(in the rows, 128 means zero)
Each row has a class, written as a number after it.
[130 141 100 129 117 157 138 168 129 147 125 132 133 160  68 138 137  72
 142  99 136 117 127 149 136  80 141 168 123 183 167 139 137 141  84  92
 148 141 109 151 190 167 147 151  89 154  61 134 104 121]
1
[127 119 160 122 135 124 141  95 103 115 136 144 113 108 142 124 129 137
 139 139 102 112 131 140 116 139 124 136 134 114 110 128 115 125 159 135
 141 128 158 107  79 117 135 132 148 113 143 145  97 138]
9
[119 101 124 135 142 120 126 140 132 143 135 141 137  89 125 124 130 112
 100 135 131 147 139 121 133 112 118  96 110 128 121 114 136 113  99 143
 136 142  85 132 136 139 130 153 105  98 130 132 134 119]
10
[137 160  80 151 105 172 131 200 124 119 136  79 111 136 118 142 113 117
 100 114 134 164 101 124 123 151 148 102 126  98 170 175 147 142  87 123
  77 135 115 154 216 109 112 147  92 166  95  96 170  86]
2
[132 135 120 146 126 136 139 150 120 107 138 119  91  96 132 129 115 119
 102 125 107 137 115 134 121 143 147 108 127  94 145 140 130 126 118 142
 106 129 117 116 170 116 127 149 109 139 125 119 164  97]
12
[141 102 133 135 182  93  98 121 159 118 124 102 129 173 108  90 157 119
 165 112 149 108 121 139 140  99 143 158 155 130 110  59 102 132 163 132
 133 132  61 132 136 162 163 106 105 133 153 155 147 140]
3
[116 121 133 127 137 113 118 116 140 104 146 126 110 153 127 114 123 131
 122 120 132 133 115 134 129 121 133 134 119 111 112 105 114 118 133 147
 101 127  84 133 152 127 154 130 123 138 156 135 189 128]
11
[120 113 152 114 148 101 128  81 122 126 114 150 130 114 146 118 139 141
 149 140 117 103 141 127 129 127 125 140 138 132 110  90 114 120 175 127
 169 118 154  97  69 131 126 110 148 109 156 151 108 156]
5
[147 127 149 140 141 169  87 150 157 120 155  78 137 252 123  89 145 172
 182 117 149 137 112 138 120 164 150 156 155 106  67 133 114 154 150 142
  50 141 174 192 126 119 143  81 170 167 162 118  88 135]
1
[132 142 114 136 116 134 144 132 112 124 115 130 106  85 140 134 130 121
 115 132 116 129 127 127 129 140 134 112 127 114 159 138 139 127 130 126
 138 125 147 115 141 125 108 133 110 133 114 121 137 116]
5
[121 106 183 115 137 103 126  61 123  97 136 139 120 149 145 113 127 168
 161 135 108  94 128 139 118 132 127 159 138 109  69 101  88 122 191 145
 136 112 152  98  55 105 154 121 182 115 186 156 124 156]
6
[122 120  89 131 142 111 111 153 150 151 114 118 151 129 119 129 134 115
 111 125 164 149 136 108 156  95 120 111 124 144 156 100 142 121  99 120
 139 138  71 133 155 153 116 130  78 127 107 123 160 119]
2
[136 113 133 137 148 134  97 137 159 135 129  96 142 185 115 105 146 144
 156 125 153 131 122 129 138 119 135 139 143 128 103 105 113 136 132 133
 110 139 112 158 134 136 143 111 123 132 135 132 120 127]
6
[108 151 118 104  87 137 137 125 118 131 119 139 134 154 109 148 115 119
 126 112 133 122 118 132 124 123 115 169 117 163 155 148 132 138 117 100
 147 118 144 115 147 121 127 134 135 140  99 116 145 146]
8
[122 143 123 101 114 121 112 117 141 149 122 116 142 189 126 130 121 143
 144 118 167 132 119 118 136 124 102 169 130 154 133 111 136 143 125 103
 128 126 134 131 125 134 133  98 135 148 122 118 142 159]
9
[119  95 183 139 154 139 105 116 142  96 183 127 118 186 127  95 127 160
 134 128 120 139 117 146 100 147 130 137 127  87  37 125  88 125 140 184
  62 135 110 164 121 104 179 143 171 113 195 148 117 134]
10
[102 128 133 124 100 140 152 122 108 122 141 162 109  82 132 153 105 123
  97 142  99 141 132 129 121 132 120 102  91 126 133 166 133 118 107 142
 126 128 139 127 129 106 123 172 138 103 119 128 140 109]
11
[149 137 110 148 147 144 124 169 138 139  95  82 134  99 132 115 155 115
 148 133 121 118 126 124 128 145 162 101 161 117 164 129 147 134 153  98
 148 140 164 127 126 140  93  94 103 142 100 116  88 111]
8
[111 109 171 108 137 120 138  70  99 124 128 188 129 136 109 124 143 121
 162 133  99  95 146 154 115 107 112 176 134 164  92 108  99 120 159 130
 179 121 163 117  68 140 147 134 157  93 137 170  64 163]
5
[117 147  95 114  87 116 131 135 131 144 115 128 144 126 136 154 101 134
  91 118 167 157 122 102 140 126  99 127  99 143 154 127 161 127  90 117
 126 123 112 112 156 126 114 121 117 140 120  94 196 140]
10
[111 117 126 131 115 133 135 133 118 129 143 147 124 122 118 137 117 119
 103 126 126 140 130 130 128 113 109 130 107 139 131 143 120 126 101 141
 124 131  95 137 149 121 143 170 130 111 121 130 148 126]
4
[128 125 126 129 139 143 113 143 136 168  96 125 177 142 116 130 156 128
 161 139 139 121 144 123 133 119 130 129 144 170 134 135 142 135 133  98
 172 143 178 147  85 152  97  99 124 110  91 129  41 135]
8
[136 115 125 128 158 121 108 130 139 170 109 113 160 133 140 119 148 142
 149 146 152 135 143 111 144 127 118 112 144 139 123 105 145 128 143 117
 148 145 151 136  79 151 103  89 114 117 120 130  75 137]
9
[151 145 138 119 136 121 142 102 103  98  96 117 120 148 116 126 155 121
 200 111 104  62 125 160 122 129 153 190 176 135 138 103 104 137 208  90
 185 103 180  85  87 135 132  96 147 160 133 156  88 161]
5
[169 134 103 144 158 127  96 161 155 120 122  28 124 146 196  92 154 189
 144 143 164 143  99 105 126 188 161  79 171  58 131 114 140 143 175 156
  57 119 150 123 136 105  80  62 132 178 176 100 168 117]
7
[108 124 152 120 106 147 154 113  93 137 145 188 121 107 115 148 112 125
 116 141  94 135 148 135 112 121 110 126 105 151 107 164 127 121 100 138
 137 132 163 133 102 121 123 163 149  92 108 136  76 129]
2
[122 131 113 135 112 135 141 153 131 136 136 135 115  91 133 138 118 118
  88 134 130 147 124 122 126 126 118 104 100 126 156 147 140 130  83 131
 112 130 107 131 166 120 124 157 108 123 106 112 156 104]
7
[151 156 116 150 112 164 138 166 110 152  90 103 133  94 122 138 152 118
 148 137 114 112 137 120 130 142 144 100 151 137 159 142 158 139 147  99
 166 135 203 123 112 137  72  96 110 143  89 117  54 116]
5
[118 138 111 101 102 102 104 113 143 132 111 108 159 193 138 130 117 157
 136 114 186 140 116 106 143 139  94 168 125 144 125  98 142 135 138 112
 125 114 122 114 121 122 121  84 144 153 149 108 192 165]
10
[133 114 138 119 137  98 128  95 127 110 115 128 116 114 154 110 134 139
 144 129 125  99 128 124 135 133 133 145 137 114 131  90 123 125 179 121
 146 120 142  85  91 123 125 109 141 142 156 139 154 148]
1
[158 118 128 151 160 135 124 150 121 125  97  91 147 107 130 112 161 118
 168 133 113 105 136 135 128 137 157 113 168 115 125 115 134 129 172 113
 164 133 161 121  88 143 106 101 118 129 127 143  66 126]
10
[109 114 118 127 120 107 142 118 117 132 137 161 113  65 161 141 104 136
  71 144 121 154 140 102 134 126 108  84  97 115 139 130 139 108 103 150
 123 129 104 105 126 114 110 161 114 102 133 117 170 112]
2
[138 123 127 141 144 136 137 141 116 131 126 115 111  84 141 123 138 118
 125 139 110 125 129 132 126 139 137 101 140 107 144 136 136 126 137 128
 138 141 140 123 119 126 116 135 107 123 115 132 103 109]
9
[109 140 143 120  88 167 160 129  93 118 151 168 107 154  76 153 110  93
 122 108  96 120 121 167 100 106 119 178 109 168 124 178 109 138  90 124
 131 124 132 144 172 123 168 185 149 123  94 140 107 144]
4
[110 136 113 114  87 130 139 125 127 155 129 160 132 126 108 157 103 115
  94 122 147 145 129 120 137  91 100 136  88 168 149 139 139 128  69 122
 138 129 103 135 167 133 137 157 112 117  88 112 167 129]
6
[138 133 146 162 128 154 138 152 121  83 158  94  79 115 157 119 112 156
  99 131  97 142 108 137 108 185 156  84 125  52 102 179 119 139 137 174
  59 131 138 147 149  80 136 153 145 129 163 114 148  82]
3
[109 144 132 123  92 165 122 142 125 149 141 143 136 170 126 144 117 155
 117 135 142 162 131 118 123 151 103 128 108 139 115 173 139 143  93 139
 101 133 174 173 135 106 118 134 151 121 115 108 100 121]
5
[115 128 108 135 117 142 140 157 136 132 152 140 107 114 104 145 111 106
  78 116 132 162 121 131 127 109 123 115  91 133 146 157 133 126  64 144
  95 144  70 150 201 127 148 181  97 122 101 116 172 103]
0
[117 112 155 137 133 131 137 113 116  97 156 135 105 133 132 122 120 139
 120 129 102 122 123 144 113 137 129 133 122 105  95 144  98 125 141 159
 106 124 114 127 127 103 158 167 156 113 162 145 135 131]
4
[147 114 133 173 168 150 112 173 144 143 127  97 135  96 142 118 142 141
 129 152 112 144 140 120 128 147 157  55 145  94 105 140 145 121 129 149
 114 158 158 152 108 133 102 118 107 109 134 124  61  87]
12
[117 114 147 127 144 129 110 121 135 135 139 134 144 167 131 119 134 155
 140 137 135 138 138 121 127 127 119 129 134 129  85 121 120 127 134 145
 115 135 138 146  92 126 127 121 146 113 146 136  99 136]
2
[ 90 133 105  91  82  91 139  86 112 154 110 183 143 106 151 165  90 144
  86 139 156 147 143  91 145 108  73 132  85 170 155 117 157 117  98 115
 159 117 122  88 104 125  96 130 129 110 112 107 188 159]
2
[116 129 129 100 108 107 130  89 124 144 107 152 144 162 101 142 127 118
 153 114 145 101 131 132 139  87 110 184 125 185 132  93 122 129 132  95
 178 119 128 107 114 150 144 113 135 130 108 137 139 171]
6
[141 121 119 134 163 110 116 132 142 126 124  92 115 129 142 105 145 127
 138 124 144 124 118 126 137 128 137 124 149 106 140  90 126 127 150 127
 121 135  95 116 133 142 132 108  97 145 140 133 149 126]
9
[138 128 148 165 150 126 152 143 125  59 171 111  61  76 125 100 134 118
 102 120  77 111 103 160 104 150 170 112 125  54 124 136  93 121 149 170
  80 126  72 100 188 101 176 184 123 149 168 140 191  96]
7
[119  99 154 124 164 112 105 106 140 116 146 134 133 175 116  93 152 132
 149 123 132 117 125 144 123 115 131 158 141 130  92  92  96 123 151 143
 121 137  95 140 122 140 159 117 131 120 155 148 125 147]
8
[120 137 138 132 111 122 133 119 127  98 146 115  92 106 169 133  91 167
  98 137 111 141 113 116 117 176 133 104 117  71 115 140 130 127 138 151
  83 120 145 101 130  84 124 134 154 137 171 109 187 115]
12
[129 116 154 141 144 150 140 132 117 101 155 135  99 138 101 123 135 114
 134 116  92 120 118 162 103 122 145 148 130 120 100 147 101 129 133 148
 109 136 117 146 146 124 165 164 131 123 128 152 107 122]
0
[101 118 115 106 118  77 118  85 139 132 115 140 136  97 180 135 105 165
  94 147 157 150 133  86 154 138 101  97  98 114 135  95 142 109 140 141
 125 118 111  90  95 112 103 112 134 113 166 113 216 136]
11
[128 124 154 133 140 158 120 139 129 148 145 123 139 161 125 127 133 146
 144 140 125 137 133 134 116 140 125 122 134 127  90 156 130 136 127 136
 115 150 176 167  94 124 133 119 148 115 124 131  51 127]
9
[133 131 144 129 131 138 159 106  90 108 107 148 105  80 107 134 143  94
 163 131  69  86 133 159 114 121 154 145 144 137 140 133 118 123 171 105
 179 120 173  98  97 142 123 135 131 123 106 160  75 132]
11
[ 97 121 150 111 110 123 124 103 129 119 154 157 131 161 130 128 112 146
 106 126 133 138 121 131 116 129 107 145 106 132  97 136 113 123 115 149
 108 128 120 134 128 109 149 140 153 112 149 122 156 144]
8
[119 126 130 124 112 133 159 117  97 142 110 162 122  55 137 157 118 118
 117 148  91 114 149 123 123 124 123 102 118 142 143 150 146 120 131 111
 176 128 179  97  84 126  94 144 133  97 102 133  78 135]
2
[129 127 107 138 135 124 100 147 157 154 119 100 155 167 137 123 134 147
 130 130 172 152 129 104 143 126 117 117 129 138 129 114 143 132 115 126
 108 140 111 152 138 140 120 101 117 136 130 107 143 135]
4
[137 123 110 149 145 157 104 180 152 153 131 100 145 177 109 110 152 118
 142 120 154 145 127 127 139 121 140 124 140 141 131 129 144 141 103 121
 111 157 130 179 159 149 126 112 102 147  99 122  97 111]
1
[153 124  90 144 158 118 148 148 121 127  87 112 115  48 119 137 153  77
 123 123 114 108 131 130 145  99 164 105 143 141 188 111 148 117 139  98
 179 137 105  93 150 167 104 134  64 126  86 139 124 110]
0
[107  84 151 144 176 129  98 139 151 133 162 142 136 155 120  92 148 125
 115 131 131 150 136 132 126 107 128 106 124 118  84 113 102 112 101 171
  99 153  63 173 143 143 159 151 106  90 145 141 117 108]
8
[143 104 186 149 175 152 111 124 131  73 153  91 114 193 113  85 157 141
 181 120  94 100 111 174  94 153 161 163 173  86  41 119  75 138 185 153
 100 135 147 156  96 114 178 115 168 128 184 166  69 141]
10
[136 130 115 147 128 140 134 156 135 136 122 113 116 106 119 131 130 115
 120 125 125 131 125 128 134 115 142 108 125 121 148 131 133 127 108 123
 127 137 112 137 163 135 132 138  98 131 101 119 135 104]
6
[128 128  87 145 129 120 110 161 147 137 121  88 131 129 144 123 126 134
 103 126 168 157 118 103 148 136 120 101 125 112 163 119 146 127 113 135
 101 134  82 134 174 127 114 127  95 144 125 104 194 116]
4
[ 94 125 138 116  98 137 124 122 127 132 160 160 127 162 137 142  94 160
  89 133 140 166 129 113 122 131  94 125  90 133  99 157 128 130  84 158
  87 131 122 152 136 100 135 159 152 108 138 115 154 131]
2
[149 114 148 165 168 151 122 150 134 111 141 102 102  97 146  99 150 139
 132 147  96 131 129 137 114 160 164  78 149  70 102 137 117 125 153 161
  99 145 155 154 119 116 121 131 124 120 155 137  78  92]
5
[132 112 125 156 143 149 116 164 145 116 154  99 111 122 146 109 130 137
 103 132 129 152 120 123 131 148 145  85 123  83 120 147 129 129 114 163
  76 148 117 152 156 107 131 154 116 132 142 122 144  87]
1
[112 127 118  99 117 102 143  96 116 153  88 164 143  93 120 152 125 114
 133 129 131 115 143 115 139 102 105 156 117 187 157 107 148 122 138  89
 198 122 150  88  87 148 105 124 126 109  96 137 119 162]
0
[136 106 133 133 175 101  96 110 149 123 119 104 134 163 141  89 158 145
 156 130 150 122 128 126 139 130 134 138 159 110 107  68 112 123 174 140
 129 130 113 129 110 146 132  87 115 138 161 145 133 142]
5
[131 132  87 142 127  96 142 138 130 121 101 105 106  41 161 133 125 114
  90 132 132 127 125 105 146 127 131  93 122 103 193 106 147 116 137 119
 146 122  82  73 159 126 105 140  88 140 125 111 212 120]
4
[129 143  86 112 107 111 125 138 126 177  71 129 172 132 109 155 132 110
 144 123 169 122 145 104 162  95 106 148 126 200 183 110 164 143 117  73
 200 126 143 114 114 166  90  96 102 126  70 116 113 147]
3
[125 131 146 137 125 174 118 157 137 110 162 117 114 196  81 119 134 117
 152 115 114 136 113 159 109 124 145 151 125 130  98 160 103 140 110 145
  82 137 120 186 173 124 168 157 136 137 123 142 103 110]
11
[108 113 112 107 144  88 136  88 123 174  79 159 156  60 156 154 138 129
 126 150 137 129 155  95 149 107  93 118 122 173 154  98 155 120 148 102
 208 124 149  80  47 148  80 121 116  85 101 137 104 154]
0
[125 123 142 127 139 117 137 100 114 116 122 146 119 109 136 126 138 125
 135 133 109 107 135 137 124 126 133 131 136 125 119 112 118 119 155 131
 156 124 145 110 102 130 132 126 131 118 140 144 116 137]
5
[119 103 153 114 145 102 104  90 150 121 145 134 132 178 155 102 127 166
 142 131 150 125 129 117 132 134 114 150 123 124  82  90 114 125 154 148
 102 131 126 124  88 120 143 107 160 132 180 135 151 153]
1
[105 129 142 107 111 146 155 119 103 127 155 174 102 148  75 142 119  84
 121 107 107 120 122 165 112  92 109 184 109 171 136 147 108 134  90 120
 147 128  95 135 168 139 176 186 119 119  89 154 118 137]
9
[136 126 128 139 149 113 129 119 132 102 122 111 108 114 128 116 139 118
 149 124 112 110 122 139 131 123 154 125 140 104 131 103 115 118 164 127
 127 125 111 110 128 138 137 120 115 143 145 142 149 123]
11
[144 116 112 137 165  89 128 122 135 127  97 110 130  84 133 111 161 105
 144 129 133 102 131 129 142 109 136 126 151 127 164  72 126 118 163 107
 169 122  99  86 114 155 119 105  91 138 123 142 146 125]
7
[145 132  94 161 141 144 134 193 144 137 122 101 120  84 115 130 145  95
 111 126 131 139 125 129 137 114 146  90 126 123 179 145 144 129  90 118
 126 143  96 142 183 142 122 155  72 135  85 118 124  74]
7
[141 141 120 156 130 157 140 155 115 114 125 109 105  84 145 129 133 123
 109 137  99 134 125 133 118 158 154  83 137  86 137 161 138 129 132 140
 117 136 165 137 145 111 110 136 115 131 121 117 112  96]
5
[116 130 112 118 117 117 115 129 146 136 128 126 132 160 133 129 113 142
 110 124 158 150 124 110 136 120 110 133 117 137 133 112 137 128 108 127
 111 127 103 130 147 128 124 120 117 137 129 113 175 139]
2
[127 142  85 116 101 122 132 150 124 132 108 117 135 140 104 141 121  96
 115 101 156 136 113 126 140 110 119 157 123 153 176 118 143 135 103 100
 148 118  89 113 186 141 128 133  96 154  97 117 189 138]
10
[144 141 108 136 134 116 127 115 116 133  74 107 140  77 172 126 145 147
 140 148 129 118 135 105 144 167 144  98 156 111 152 110 156 128 180 105
 170 126 206  93  73 127  66  69 123 133 126 116 110 134]
5
[132  98 163 151 163 124 109 110 134  99 147 102 122 145 160  98 141 169
 142 143 116 127 124 132 116 161 137 110 148  79  69 121 100 123 180 172
  92 132 136 134  84 104 140 124 162 114 194 145 118 133]
4
[127 117 144 125 150 131 120 127 132 139 112 132 154 152 103 116 158 114
 169 125 121 101 137 143 127 106 138 155 149 163 120 115 115 130 151 107
 173 134 146 132  98 152 130 115 126 114 112 150  63 144]
8
[127 146 125 108  99  97 158  83 100  96 101 128 100  81 175 143 102 150
 117 132 107 106 119 115 122 159 129 130 135 105 153 116 139 121 182 110
 154  97 174  49  85  98  96 106 152 146 149 119 184 151]
2
[125 120  87 139 141  92 125 138 138 150  92 122 131  51 147 137 127 109
 103 139 144 136 140  98 160 109 129  84 123 124 186  90 157 112 117 111
 167 134  88  88 133 155  92 122  69 119 104 117 176 105]
12
[145 149 122 136 118 148 136 142 115 121 117 103 118 143 121 127 135 128
 156 120 119 115 120 136 117 147 142 148 148 130 140 144 131 140 150 112
 120 124 162 126 137 124 120 113 142 157 120 121 113 136]
4
[ 96 129 108 111  95 112 146 112 120 151 131 177 131  80 136 166  97 131
  65 133 143 162 137 103 139 108  89 112  74 157 150 144 155 118  73 134
 132 134 102 114 141 120 116 168 117 100 108 109 179 129]
0
[130 124 145 135 121 148 127 131 132 147 127 130 137 124 124 134 130 144
 135 141 121 132 138 123 127 131 124 114 124 136 107 147 128 129 122 134
 129 137 167 143 102 119 121 137 141 107 122 127  79 116]
6
[124 122 148 123 120 162 122 136 124 141 145 144 137 189  95 120 137 123
 160 121 128 123 133 146 117 118 121 170 126 163 103 144 121 142 117 125
 117 142 164 165 124 135 144 131 149 135 110 139  68 139]
1
[119 121 136 120 133 115 131 114 126 142 107 140 141 100 137 127 136 128
 135 139 122 113 138 121 129 125 129 123 131 142 137 118 132 123 149 111
 167 129 154 107  89 135 108 113 132 109 120 131 102 141]
8
[121 125 131 125 123 129 150 121 108 137 113 152 124 107 101 141 131  96
 142 123 108 102 138 143 124  94 123 156 126 167 150 127 121 128 131 103
 176 123 127 111 124 148 137 151 128 115  99 147  97 148]
4
[104 139 132 104  93 136 128 118 126 158 147 156 142 160 132 154  95 151
  99 131 156 159 130 114 130 126  84 134  94 156 116 154 145 133  80 132
 112 135 145 147 125 115 131 135 147 115 118 107 131 141]
9
[134 106 155 170 162 157 148 155 118  94 161 131  79  81  98 106 149  85
 136 126  60 121 125 173 105 114 180  91 134  88 115 143 101 115 130 160
 111 143 101 156 157 132 166 186 106 114 126 165  89  75]
11
[118 149 144 109  89 150 140 122 122 125 144 145 121 174 108 141 113 137
 137 119 125 126 116 145 105 133 109 176 109 153 119 160 119 147 107 118
 107 115 157 138 141 109 149 138 167 141 118 120 127 141]
7
[118 100 130 143 154 114 116 127 143 119 154 125 111  94 166 114 120 160
  78 146 133 174 126 106 130 153 125  73 104  76 101 129 127 114 115 183
  64 144  86 143 133 105 125 150 120 102 167 117 179 101]
0
[128 127 132 128 116 118 131 119 123 100 138 113 107 114 159 121 109 152
 104 128 128 140 113 121 118 163 126 116 120  82 116 126 131 125 141 147
  96 119 123 109 132  98 128 125 146 138 170 113 188 134]
10
[129 127 124 131 141 129 123 131 134 129 125 123 131 146 117 127 136 129
 136 121 134 136 125 131 127 123 132 141 130 139 122 126 130 131 130 125
 122 137 125 141 131 135 133 124 125 131 122 129 126 132]
0
[150 118 153 124 151  95 129  86 117  90 112 113 131 131 140 110 144 138
 171 121 112  83 125 143 119 134 148 156 162 108  96  82 108 120 204 121
 157 114 146  79  70 130 139  91 154 142 182 153 127 165]
10
[112 114 133 108 137 100 127  96 122 129 135 148 119 132 134 123 123 125
 118 126 142 128 127 129 134 111 102 150 122 135 132  97 120 120 128 131
 139 127  89 111 121 135 145 134 117 121 134 139 166 146]
9
[128 138  73 124 107 112 154 145 111 155  85 143 131  49 130 161 121  89
  98 128 135 131 143 105 153  93 117 100 117 166 210 121 170 118  96  89
 191 127 111  84 145 156  81 141  69 123  67 116 150 118]
2
[125 133 131 124 127 148 115 150 142 143 137 126 148 202  82 125 148 116
 159 113 150 127 122 148 122 102 119 176 128 173 122 134 115 147 101 116
 122 131 118 165 154 143 157 134 127 138 102 136  97 132]
7
[131 125 156 141 133 153 130 126 112 115 138 120 119 157 119 118 138 140
 160 133 104 119 126 147 105 152 139 144 142 116  93 152 112 136 159 138
 110 132 168 147 105 118 137 121 165 130 140 138  82 140]
4
[116 148 156 117  96 162 146 114  99 122 132 149 132 148 117 146 122 137
 142 130  97 113 126 148 100 150 129 152 127 142 107 181 123 139 137 118
 135 126 208 135  99 106 126 126 174 120 115 123  69 144]
8
[141 115 130 145 150 157 144 157 116 130 128 141 120 121  72 114 162  60
 159 110  96 100 136 168 124  84 165 150 144 164 145 130 118 133 117 108
 170 145 126 143 154 166 152 161  93 130  76 162  57 112]
1
[152 126 120 154 141 119 138 131 124 105 111  90  97  66 160 117 137 130
 120 135 108 114 118 126 130 148 161  84 147  75 148 115 132 120 162 132
 130 129 132  96 130 115 113 118 106 142 139 120 163 105]
6
